Small tables with named rows and columns. After each table, cells are looked up by row and column.

Table vulukas
	somab	buv	gudib	vuk	rupa	zube	rivi
zenedip	8562	5687	4350	5235	6245	5223	5306
mefala	5239	4519	3070	6387	6360	6012	3180
zol	5779	4458	3281	6400	6223	6249	3153
dod	4157	3834	2530	7098	5838	6052	2448
dar	3621	5580	6172	2729	3020	3169	6752
viv	3368	4896	6212	3198	2929	2545	6419
pav	2446	4717	4664	3535	2545	4044	5118
vom	6816	4619	4679	5775	6860	5577	4010
netogi	1609	4164	4836	4418	4004	4741	5485
vomato	6969	4964	4308	4548	6019	5870	4050
midese	7527	5366	4297	4897	6280	5850	4144
nifonap	7594	5075	4258	5383	5696	5618	4417

gudib of vom = 4679
gudib of zol = 3281
buv of mefala = 4519
rivi of dod = 2448
rupa of pav = 2545
somab of zol = 5779
gudib of dod = 2530
vuk of vomato = 4548
buv of dar = 5580
zube of zenedip = 5223
rupa of midese = 6280

Table fatusif
,lopelek,doguri,nef,ket,dapi,rin
reful,40.23,41.63,40.02,39.78,38.53,39.73
lal,44.40,48.42,40.07,52.98,54.98,38.85
bovisa,40.88,40.13,41.77,44.60,42.72,44.33
nas,41.20,55.42,47.72,87.49,83.45,26.62
numo,30.30,36.55,59.06,39.76,45.45,32.93
zutedo,32.69,57.03,38.04,43.34,54.25,29.77
tol,43.14,43.21,40.94,43.21,47.08,45.07
vaguv,24.77,35.73,77.27,40.01,45.75,24.98
tes,31.19,52.56,43.18,49.35,58.51,23.87
fatun,36.14,46.28,42.65,41.62,45.53,37.79

bovisa, ket -> 44.60
reful, dapi -> 38.53
zutedo, dapi -> 54.25
fatun, rin -> 37.79
bovisa, lopelek -> 40.88
lal, rin -> 38.85
tol, ket -> 43.21
vaguv, dapi -> 45.75
tol, doguri -> 43.21
fatun, lopelek -> 36.14
tes, rin -> 23.87
bovisa, rin -> 44.33
tes, doguri -> 52.56
Row with the largest doguri: zutedo

sino.csv
,zelun,zul
rom,80067,40199
bezem,3219,61922
poveba,35156,61804
getabo,39081,25794
guvul,35726,32353
fibemut,51941,32497
noleke,44307,55110
varu,27822,38368
kovez,42586,74763
tadadu,24705,61847
dup,32487,35092
dumol,15787,51012

zul of dup = 35092
zul of bezem = 61922
zul of tadadu = 61847
zul of dumol = 51012
zelun of tadadu = 24705
zelun of noleke = 44307
zelun of dup = 32487
zelun of getabo = 39081
zul of kovez = 74763
zelun of bezem = 3219
zelun of kovez = 42586
zul of getabo = 25794
zelun of varu = 27822
zelun of rom = 80067
zelun of dumol = 15787
zul of fibemut = 32497
zelun of poveba = 35156
zelun of fibemut = 51941

Table gogugo
,til,namana,nudu,fum,meb,fusumuv,laran
mavupo,3760,3634,6765,3466,1913,4866,6128
budor,4410,2290,6285,4328,4930,2253,605
dori,3602,5118,732,6898,1618,4435,2262
zefami,5165,4641,5350,4601,8706,1916,903

laran of mavupo: 6128
til of zefami: 5165
fum of mavupo: 3466
fum of zefami: 4601
til of budor: 4410
fusumuv of budor: 2253
fusumuv of zefami: 1916
meb of dori: 1618
fum of dori: 6898
Which row has the largest namana? dori

fov:
         lir  bub  muz  bis  kot  kedosog  dekuvi  sop  ruk
solavun  172  155   81  130   41      155     107   15  128
muro      33   80  215  156  130      165     168  133   73
zolo     149   99   23  116   95       84      72   55  114
tinar    126   94   17  117  104       75      69   75  108
nur      189   55  117  139  130       54     165  130  215
risu     159  107   27  114   79       92      79   43  117
tagu     152  113   49  137   87        9     139   95  141
vudep    173  126   47  122   68      117      92   20  127
gov       87  128   57  116  117        6     121  124  129
sifor    177   48  112  132  136       41     157  133  195
rof       54   33  161  149  168      112     125  166   77
tumibub  171   88  109  107  190      189     177   63  188
tol      178   82   98  108  193      182     176   67  185

lir of tagu = 152
sop of rof = 166
lir of solavun = 172
kot of rof = 168
sop of tol = 67
kot of nur = 130
kedosog of nur = 54
Row with the largest kot: tol

